In the rows, 128 means zero.
Facts:
bamis	ζ	a; bidu	ζ	d; botre	ζ	a; bridazis	ζ	c
bridun	ζ	c; briskim	ζ	a; brodebek	ζ	a; brokasa	ζ	c
brosobak	ζ	b; bruflan	ζ	d; bukla	ζ	c; bunu	ζ	b
butus	ζ	a; disar	ζ	c; domir	ζ	c; drakar	ζ	c
drilur	ζ	b; driskubrok	ζ	a; dubral	ζ	a; dudres	ζ	a
dupi	ζ	b; famar	ζ	c; fede	ζ	c; feder	ζ	c
fegrafen	ζ	a; fegran	ζ	a; festi	ζ	a; fezes	ζ	c
flastetin	ζ	a; flefi	ζ	b; flibrel	ζ	a; flifledis	ζ	c
floba	ζ	d; fluve	ζ	d; fuplo	ζ	a; gagroskem	ζ	b
geses	ζ	b; getrak	ζ	b; gikas	ζ	b; greklim	ζ	b
grirom	ζ	d; grodin	ζ	a; grografom	ζ	a; gubol	ζ	c
gugik	ζ	a; guplus	ζ	a; guzum	ζ	d; kabu	ζ	b
karedon	ζ	b; kifer	ζ	a; klafon	ζ	a; klepu	ζ	c
klipam	ζ	a; klonil	ζ	a; letri	ζ	a; likin	ζ	a
loken	ζ	a; luflan	ζ	b; lutran	ζ	c; mafon	ζ	a
megi	ζ	a; migegik	ζ	d; miko	ζ	a; muro	ζ	c
naduk	ζ	c; nidroskam	ζ	a; peklen	ζ	c; pibrar	ζ	a
plisuskek	ζ	b; plozam	ζ	b; pludroklik	ζ	c; plukegel	ζ	d
pluplu	ζ	a; pluvom	ζ	d; poko	ζ	b; pufli	ζ	b
raran	ζ	c; restes	ζ	b; revar	ζ	c; risir	ζ	c
ronir	ζ	a; rubom	ζ	d; ruma	ζ	c; ruska	ζ	b
ruvun	ζ	c; saplam	ζ	b; sedos	ζ	d; sepor	ζ	b
seran	ζ	a; skiful	ζ	a; skiriker	ζ	d; skizuk	ζ	d
sodul	ζ	c; stifol	ζ	a; stufi	ζ	a; stugrol	ζ	b
torir	ζ	b; tovo	ζ	a; trami	ζ	a; trode	ζ	d
trufledu	ζ	a; trugor	ζ	c; tuvo	ζ	c; vusal	ζ	c
vuzam	ζ	a; zastotra	ζ	b; zedeskim	ζ	d; zeplek	ζ	a
zinuk	ζ	b; bidu	Σ	klafon; botre	Σ	bridazis; bridazis	Σ	bridun
brokasa	Σ	pluvom; brosobak	Σ	brodebek; bruflan	Σ	tovo; bukla	Σ	pibrar
bunu	Σ	driskubrok; butus	Σ	pluvom; disar	Σ	gubol; domir	Σ	tovo
drakar	Σ	greklim; driskubrok	Σ	zastotra; dubral	Σ	pibrar; dudres	Σ	domir
dupi	Σ	plisuskek; famar	Σ	bridun; fede	Σ	geses; feder	Σ	kabu
fegrafen	Σ	pludroklik; fegran	Σ	tovo; festi	Σ	stufi; fezes	Σ	zastotra
flastetin	Σ	floba; flefi	Σ	guplus; flibrel	Σ	klepu; flifledis	Σ	bamis
floba	Σ	gagroskem; fluve	Σ	saplam; fuplo	Σ	bidu; gagroskem	Σ	mafon
geses	Σ	briskim; getrak	Σ	saplam; gikas	Σ	bidu; greklim	Σ	briskim
grirom	Σ	pibrar; grodin	Σ	flifledis; grografom	Σ	sedos; gubol	Σ	bridun
gugik	Σ	guplus; guplus	Σ	klafon; guzum	Σ	floba; kabu	Σ	driskubrok
karedon	Σ	pibrar; kifer	Σ	bamis; klafon	Σ	zastotra; klepu	Σ	mafon
klipam	Σ	drilur; klonil	Σ	briskim; letri	Σ	gagroskem; likin	Σ	fezes
loken	Σ	plisuskek; luflan	Σ	bridazis; lutran	Σ	klafon; megi	Σ	brodebek
migegik	Σ	kabu; miko	Σ	zastotra; muro	Σ	floba; naduk	Σ	rubom
nidroskam	Σ	mafon; peklen	Σ	stufi; pibrar	Σ	mafon; plisuskek	Σ	gagroskem
plozam	Σ	klepu; pludroklik	Σ	bridun; plukegel	Σ	pludroklik; pluplu	Σ	klipam
pluvom	Σ	stufi; poko	Σ	greklim; pufli	Σ	gubol; raran	Σ	drilur
restes	Σ	zastotra; revar	Σ	brodebek; risir	Σ	mafon; ronir	Σ	geses
rubom	Σ	zastotra; ruma	Σ	driskubrok; ruska	Σ	bamis; ruvun	Σ	fezes
saplam	Σ	klafon; sedos	Σ	mafon; sepor	Σ	stufi; seran	Σ	rubom
skiful	Σ	kabu; skiriker	Σ	bamis; skizuk	Σ	brodebek; sodul	Σ	klepu
stifol	Σ	saplam; stugrol	Σ	brosobak; torir	Σ	klipam; tovo	Σ	zastotra
trami	Σ	brosobak; trode	Σ	pluvom; trufledu	Σ	greklim; trugor	Σ	sedos
tuvo	Σ	zastotra; vusal	Σ	pludroklik; vuzam	Σ	driskubrok; zedeskim	Σ	plisuskek
zeplek	Σ	gubol; zinuk	Σ	drilur

Known rows:
[145 107 146 138 101 146 172 149 130 146 134  99 115 126 105 160 141 168
 123  41 128 102 130 110 156 124 127  97  89 123 130 151] -> bamis
[119 109 122 117 101 120 135 120 134 153 123 151 126 123 146  88 132 106
  82 113 136 118 114 108 154 131  93 149  81 122 134 177] -> miko
[125 103 161 103  84 135 176 116  81 143 133 128 130 114  98 110 136 110
 112  57 119 159 132 119 157 130 100 162  82 100 106 188] -> driskubrok
[118 117 158 114  99 152 148 140  81 184 117 113  90 156 102 160 112 148
 131  87 131 125  99 104 155 114  89  99  82 107 139 126] -> briskim
[160 110 158 122  95  93 161 100 132 161 149 103  73 116 124  93 136  91
 130  82 122 114 133 102 153 134 127  94 105 101 119 181] -> mafon
[128 120 150 135 123 145 116 136 168 207 134 150 146 106 119 126 149  92
  84 173 138  97 126 108 155 147 115 116 103 121 142 166] -> butus
[140 114 100 130 106 170 185 148  84 140  96 142  80 111 143 100 115 130
 118 119 114 155 117 130 155 143 122 102  78  99 124 179] -> guplus
[113 113 141 112 131 107 129 127 160 169 143 150 106 138 148 116 161 161
 113 140 143  89 137 120 149 140 101 113  77 150 138 185] -> fegrafen
[113 124 138 117 110 118 118 130 133 187 123 138 114 155 140 123 118 124
 121 123 151  98  97  98 152 114  81 116  82 130 140 139] -> trufledu
[149 135 132 100 101 158 112 100  84 145  93 121  94 158  83 161  95 186
 133 169 158 143  98 144 147 111  91 103 147 124 140 135] -> greklim
[162 129 101 113 110  84 111  81 165 129 129 135  96 126  92  78 116 111
 117 187 160 107 130 133 141 137 109 110 174 144 131 176] -> karedon
[159 104 149  97  86 128 122  88 100 124 120 130 143 112  83 118 114 149
 122 127 147 162 146 161 150 127 113 167 153 116  95 190] -> kabu
[159 130  83 112 118 140 113  97 145 125  91 160 105 118 108  85 100 153
  97 201 156 132 116 157 140 136 113 126 143 139 134 183] -> getrak
[160 127 110 116 121 138 109 102 171 148 111 153 147 109  85 117 117 130
  97 208 158 109 132 150 146 143 123 124 169 142 139 178] -> sepor
[168 125  84 115 110 173 151 111  89 122  86 150  80 105  92  98  95 170
 123 194 131 168 123 170 145 144 132 105 144 112 113 191] -> saplam
[172 114 110  98 109 120 110  89 180 145 124 146 113 107 108 108  98 151
 112 194 159  98 116 146 138 114 136 110 129 140 130 198] -> dupi
[134 132 137 100 139 120 109 125 179 173  88 128 128 121 112 174 180  84
  70 173 151 121 145 119 153 144 133 129 190 113 136 120] -> brokasa
[124 118 154  94 141 111 134 130 148 135 100 109  74 148 107 179 190 165
 128 113 134 135 170 158 150 143 138 106 168 132  90 164] -> bridazis
[115 124 121 133 122 101 115 106 174 127 133 135 152 143 112 127 160 113
 108 172 149 144 127 105 134 119 150 156 105 131 128  26] -> skizuk
[119 116 151 112 120 105 112  79 132 129 142 126 156 138 114 103 170  89
  86 118 152 157 113 135 140 116 143 180 106 122 111  54] -> migegik

Rows:
No name comes twice in this set of rows, the named rows included.
[153 114 130 102 128 123 133 138 158 126  90  89  96 143  97 180 174 132
 114  38 143 128 152 122 153 119 142 104 184 115  97 100]	flifledis
[133 129 131  98 139 110 108 126 179 162  89 126 120 128 118 173 178  86
  73 161 152 120 144 117 152 138 131 132 186 117 134 121]	peklen
[155 115  92 103 103 122 112  88 142 125 102 156 133 118  93  85 107 139
  92 183 159 135 122 155 144 132 105 158 145 139 128 186]	restes
[139 111  97 128 101 172 187 146  75 136  92 147  78 109 146  93 111 122
 113 122 113 163 115 134 155 145 118 108  78  96 119 185]	klafon
[139 111 117 140 114 119 132 129 163 148 139 105 138 133 147 134 147 152
  80  38 153  84 112 107 155 118 103 108  88 146 136 159]	pluplu
[142 123 106 101 136  97 111 118 177 130  91  97 114 147 139 174 174 108
  72  52 158 101 133 117 151 116 124 126 182 137 119 113]	raran
[138 113 150 118 113 151 152  85  78 124 127 111 132 127  97 125 158 103
 119  94 125 176 122 156 144 126 149 170 106  98  83  55]	rubom
[123 124 133 120 127 117 116  82 129 127 132 129 149 137 129 101 163  93
  86 129 148 158 110 140 139 122 145 176 105 121 113  48]	bruflan
[130 133 129 137 133 114 114  86 154 125 139 109 150 143 126 131 170 108
  95 110 155 128 111 130 138 115 147 155 111 137 125  40]	skiriker
[114 116 101  97 125  84 112 148 184 128  87 132 114 147 121 171 162 105
  92 149 152 126 152  96 142 123 138 128 177 124 128  72]	revar
[152 136 165 142 137 177 118  99 124 179 136 118 155  99  83 170 179  86
 114 194 122 165 141 159 150 151 151 127 152  97 135  42]	pluvom
[159 116 131  94 132  97 109 104 184 159  96 118  88 127 155 170 151  93
  88 131 152 109 124 113 145 112 141 119 168 114 113 165]	muro
[172 112 164 100 119 153 119  79 160 157 147 100  98 107 132 157 131 105
 128 130 124 149 109 151 136 106 152 108  82  98  84  99]	floba
[134 142 140 134 132  80 112  75 150 129 148 110 113 143 132  82 172  82
 111 140 153 138 116 119 137 128 145 139 138 122 118  45]	grirom
[137 115  90 114  96 101 112 129 184 124 105 158 142 129  86 115 103 185
 117 207 159 117 146 107 136 126 138 118 146 146 137 131]	stugrol

The same objects again, as new rows of numbers:
Known rows:
[ 88  75 155 172 143  37 133 159  97 131 120 143 138 141 133 182  93  68
 144 169 135 115 107 176 101 162 127 101  31  56 163 180 164 140 162  45
 125 111] -> migegik
[ 99 109 151 153 150 140 136 150 102 133 142 146 118 125 127 147 103 154
 113 137  98  96 116 185 130 112 123 136 105 123 113 147 138 143 146 105
 123 124] -> tovo
[139  97 138 147 132  67 124 135  99 129 110 135 154 138 167 150  79  91
 139 110 154 127  98 182 138 133 123 107  87  83 160 173 150 137 148  97
 151  97] -> bruflan
[168 118 147 122 113 150  90 209 119  99 110 137  85 134  30 109 131 158
 186  88 184 133  97 140 169 128 115 104 147 129 115  93 169 128 166  78
 151  76] -> saplam
[181 113 151 141 116 104  90 178  81 118 117 145 126 116 118 118  83 126
 148  60 194 127  68 198 163 106  92 108 138  82 156 131 202 152 163 109
 182  54] -> fluve
[139 178 116  97  97 103 104  95 108 149 146 126 155 128 122 143 153 134
 114 171 155 157 131  64 108 135 122 155 148 130 132 121 127 117  93 135
 115 142] -> risir
[113 127 132 100 135 113  72  50  76 156 123 107 196 119 189 127 180 109
 108 184 167 138 163  23  85  81 157 124 138  79  96  90 132 135  83 146
 155 138] -> muro
[152 125 153  98 166 121  89 115 125 132  84  69 155  69 158 142 152  66
 100 169 154 178 139  84 125 125 100 125 168  47 135 102 170 130  80 147
 138 112] -> floba
[138 168  92 154 118 102 153  85 101 160 184 160 143 146 147 145 178 133
 186  82 141 123 168 122 100 175  97 140 122  95 117  79  74  76 122 149
 135 172] -> drakar
[159 115 120 144 153 110 150 119 158 116 132 110  96 130 118 130 159 117
 192  49 144 163 175 116 135 185 122 112 129 131  78  77  68 105 139 121
 135 152] -> greklim
[126 119 138 122 150 168 168 129 138 120 127 109 118 138 151 136  95 143
 124 142  81  90 135 166 154 110 129 147 151 144 132 132 113 129  90 156
 106 163] -> megi
[131  84 113 123 139 141 172 119 153  81  75  99 124 216 146 122  97 110
 186 119 125 117 162 116 174 118 182  99 149 147 128  99  96 136  70 111
 118 156] -> stugrol
[115 144 151 108 163 139 114  99 116 127 119 112 141  82 143 135 126 159
  64 150  99 170 139 110 122 122 122 169 155 162  93 156 118 157 102 153
 122 133] -> grografom
[ 93 127  99 145 108 174 195 105 165 140 151 140 123  85 158  78 152 113
  90 144  75 119 105 157 150 132 147 124 121 157 111 144 133 131 160 141
 134 133] -> botre
[149 153 119 135 140 180 143 171 171 121 120 127  92 117 109 135 142 149
  79 123  88 111 122 144 108 125  90 155 143 147 156 127 124 114 134 181
  69 123] -> stufi
[144 174 127  76  99  75  69  71 104 136 151 117 174 124 153 137 121 152
  99 130 154 174 146  68  94 122 148 158 151 160 128 158 104 129 100 153
 142 135] -> bukla
[138 142 126 127  79 109  94 136  58 150 161 180 137 163 109 124 125 159
 171 113 192  98  92 135 118 103 125 118 120 116 135 109 161 131 154 111
 166  97] -> lutran
[119 102 132 160 124 133 130 201  88  92  91 167  86 162  38 116 152 159
 186 120 202 142 103 126 180 134 118  99 121 121 102  86 181 157 167  51
 154  75] -> gikas
[132 135 129 132 144 164 148 126 140 124 145 123 114 123 142 139 109 146
 106 122  92 115 135 170 137 118 120 143 146 155 128 142 111 132 114 162
 107 148] -> kifer
[175 145 114 119 127 112 142 135 172 118 114 102 128 116 127 147 108  72
 134 114 135 150 108 153 151 159  82 135 162 105 184 145 144 113 106 146
 111 121] -> skiriker

Rows:
No name comes twice in this set of rows, the named rows included.
[151  83 116 109 140 140 132 108 155  81  97  81 132 202 163 106  58 101
 176  90 134 101 165 124 162  90 194  94 148 148 139 110  77 126  89 132
 149 156]	brosobak
[143 117  97 138 128 143 129 170 185  87  70 119  92 169  94 121 150 109
 129 104 140 143 140  87 104 147 126 116 118 150 146  99  92 133 142 142
 103 122]	sepor

The same objects again, as new rows of numbers:
Known rows:
[197 154 103 104 125  78 114 133 126 152 125 146 157 164 182 138  88 115
 115 125 174  92 122 109 144 125] -> stufi
[121 146 158 156 158 146  97 136 139 135 146 144 117 161  96 125 165 112
 142 131 119 143 135 130 147 108] -> grografom
[131 136 120 141 140 134  99 138 139 137 149 141 123 115 138 139 148 124
 160 120 107 151 148 169 150 124] -> pluplu
[198 156 105 106 122  84 119 132 127 154 118 146 157 166 173 137  88 119
 112 125 181  94 120 102 143 126] -> klipam
[179 131 119 108 125  66 142 135 104 129 118 134 165 164 173 135  97 120
 123 111 186  99 109  97 107 150] -> drilur
[120 113 130 146 134 115 114 133 142 103 135 119 107  98 135 147 155 132
 148 128  83 132 129 151 133 127] -> raran
[ 73 116 116 110 119 163 148 125 115 120 144 119 113  90 126 123 131 141
 138 133 122 156 128 147  96 142] -> restes
[121 117 136 128 123 132 115 139 129  97 139 125 150 108 151 143 130 113
 158 110  71 145 166 177 155 117] -> trode
[ 78 140 126 114 107 184 158 132 130 110 134 124 120  93 125 152 131 139
 148 141 124 165 113 143 100 129] -> bunu
[148 193  95  70  73 179 171 117 143 155  98 140 140 138 151 153  54 138
  78 173 197 105  82  74 120  99] -> driskubrok
[ 86 141 121 119  97 183 152 122 154 103 120 116  96  76 121 160 129 145
 125 164  95 141 103 131 115 108] -> ruma
[122 113 129 146 135 113 113 134 142 101 136 120 107  97 138 148 155 131
 150 129  80 132 130 154 133 128] -> revar
[120 147 163 159 161 147  97 136 139 134 146 144 116 165  92 123 167 109
 139 133 120 142 133 127 148 107] -> nidroskam
[150 144 100  80  87 119 167 110 132 129  95 118 127 127 157 139  68 142
  67 166 169  76  83  66 104 120] -> domir
[ 79 102  90 102 133 157 114 108 116 162 160 124  93  86 121  77 123 143
 109 140 114 142 163 156 123 142] -> fuplo
[135  94 130 185 118 124 146 126 143 126  85 110 119  85  87 139 160 161
 156  99 105 150 122 149 131 153] -> vusal
[131  99 140 171 105 151 157 128 133 126  80 113 161  98  86 129 134 146
 157  81 102 163 154 165 149 145] -> plukegel
[169 155 195 126 137 110 141 127 117 115  95 132 174 243  98 112 101  91
  69 137 171  71 107  39 139  91] -> floba
[142 117 121 180 125 146 132 131 141 161  99 132 134 103  86 129 152 153
 166  90 130 169 141 163 151 150] -> fegrafen
[119 149 174 163 167 149  96 136 140 134 146 146 115 181  80 119 172 105
 134 136 123 138 129 116 147 101] -> letri

Rows:
No name comes twice in this set of rows, the named rows included.
[107  80  74  51 118  90 159  93  69 165 136 109 123 120 154  45  63 148
  52 136 192  84 133  85  68 177]	saplam
[141 181 115  77  74 163 195 127 128 123  92 131 156 141 155 172  65 134
 102 157 201 114  66  70  91 116]	kabu
[172 151 177 119 128 105 141 126 118 116  96 132 176 222 117 119  92  96
  77 132 166  76 114  55 140  98]	sedos
[115  93  84  45  95 119 165  90  85 153 115 106 143 122 149  54  36 140
  34 144 161  74 151  88 105 144]	bidu
[203 157  98  95 129  67 105 136 125 146 137 148 157 164 201 143  85 109
 119 127 169  87 126 113 147 123]	briskim
[177 146 168 133 143  78 131 125 130 118 102 130 133 214 116 128 119 110
  75 149 170  61  81  37 122 107]	klepu
[121 114 126 130 148  94 104 149 115 100 169 132 133 110 174 147 154 114
 182 105  99 150 148 178 122 146]	poko
[ 67  82  96 101 122 142 134 102 119 129 146 103  76  64 122  87 126 153
  95 152  90 122 140 139 102 143]	lutran
[ 90 139 104 110 117 184 127 121 138 147 145 131 105  91 122 122 122 139
 126 149 118 153 138 150 129 120]	miko
[ 92 151 127 124  96 186 153 128 160  98 116 120 102  80 121 174 132 142
 132 164  95 144  96 132 119 101]	feder

The same objects again, as new rows of numbers:
Known rows:
[ 72 115 159  90 122 117 168  87 135 127  75  70 135 110 157 117 105 132
 107  77 147 117 131 163 192 140 105] -> fuplo
[ 97 115 149  92  56  99 126 177 145 116 148 180 136 136 125 133 126 117
  90 223 177 128 177  71  92 166 143] -> zedeskim
[164 131 123 102 158  96 131  99 132 141 153 185 148 144 151 121  95  86
 166 149 105 136 102  80  49 105 121] -> klepu
[134 148 164 116 134 105 128 175 142 142 115 158 156 127 168 134  95 102
 172 129  72  90 134 112  92 139 104] -> mafon
[118 111 128 101 123 105 137 101 131 133 172 160 137 133 107 116 119  97
 158 175 129 180  99  99  96 118 141] -> risir
[147 147  18 174 152 147  53 101 100 123  65 116  87  77 170 136 115 127
 104 109 108 101 159 112 109 118 109] -> kabu
[ 50 132 101 159 138 161 103 133  97 156  74 109  93  54 152 124 138  98
 119 120 104 159 159 153 173 129  91] -> skiful
[ 93 111  56 148 156 162 105  70  88 152 113 130  83  70 136 120 148  76
  97 136 140 202 129 120 139 101 109] -> feder
[170 125  87 128 180 146 129  72 107 144 105 141 121 103 171 128 118  81
  90  86 133 143 120  97 100  99  96] -> domir
[202 164 113 146  79 144 125 118 119  93 149  84 138 110  65 111 124 214
 137 136 116 172 161 149 109 146 124] -> torir
[106 164 167 125 135 159 129 180 106 148 147 115 144 168 127 171 122 126
 124 149 107 131 111 197 182 105 155] -> fegrafen
[107 153 156 173 103  96 150 166 123 121 163 147 137 127 143 123 213 142
 161 108 121 115  74 148 193 156  81] -> butus
[ 74 116 162  91 121 115 166  87 134 127  77  70 135 110 156 116 102 131
 107  75 145 113 133 163 193 140 105] -> gugik
[146 137 124 117 153 155 138 114 104 142 179 136 133 167 105 154 133 110
 109 156 145 176  84 153 143  88 166] -> famar
[163 166 190 134  94 161 166 160 121 131 142  97 155  96  90 110 131 171
 144 116  91 186 166 166 134 152  88] -> pluplu
[113 113 129 100 123  97 135  94 132 137 171 164 136 135 109 112 112  98
 169 180 123 176  98 103  89 114 140] -> trugor
[170 152 168 140 152 140 137 177 135 141 112 130 151 126 145 137 128 126
 145  85  82  99 136 131 114 128  94] -> bamis
[147 142  83 172  94  96 105 123 127  89 157 120 120 137 106 124 179 181
 153 133 141 109  90 132 154 147 132] -> sepor
[ 63 140 171 106 111  88 131 147 142 144 135 145 144 126 124 111 101 123
 205 168  80 133 126 141 111 136 122] -> dubral
[145  71  88 181 116 173 124 128 159  94 160 116  93 140  97 100 124 168
 164 115 126 101 135 143 131 173 215] -> poko

Rows:
No name comes twice in this set of rows, the named rows included.
[110 135  95 117  91  78  90 112 142 106 143 130 128 139  98 112  97 162
 190 187 109 118 123 118  90 135 157]	plozam
[103 139  97 118  93  74  91 107 142 106 142 133 127 142  98 110  96 166
 199 190 105 119 123 124  87 130 159]	karedon
[145 133 113 164 124 100 155 103 117 118 200 170 128 137 126 117 221 123
 138 123 162 158  41 115 161 129 100]	brokasa
[156 135  97 149 102 124 103 124 133  99 140  97 123 133  76 125 137 183
 148 135 127 129 129 135 125 131 148]	ruska
[160 157 152 162 141 114 140 174 129 128 131 156 147 131 177 138 167 122
 150  82  97  80  97 129 143 143  79]	stufi
[198  95  83 181 145 167 115 137 157  98 139 136 111 149 140 113 107 152
 153  89 106  63 138 118  92 164 190]	geses
[104  72 164 165 134 187 164 171 157 129 154 130 110 125 124 102 131 124
 171  94 101 116 139 161 157 178 181]	trufledu
[103 106 177 126 142 122 119 187 148 141 114  95 137 121  67 143 161 123
 153 108 108 128 126 127 158 113 116]	megi
[199 149 119 122 182 156 130 123 109 144 160 160 146 174 150 166 116  93
 101 126 125 135  88 126 107  84 148]	bridun
[113 157 145 174 104  95 141 135 121 119 169 187 101 156 127 106 240 178
 112 135 187 103 105 124 143 146 103]	trode
[145  60 123 153 154 182 166 107 147 127 187 152 106 138 105  97 136 103
 147 112 139 163 106 127 122 146 190]	fede
[105  77 164 166 135 179 162 169 155 132 150 128 113 125 123 106 130 125
 171  97 101 118 138 159 156 173 174]	ronir

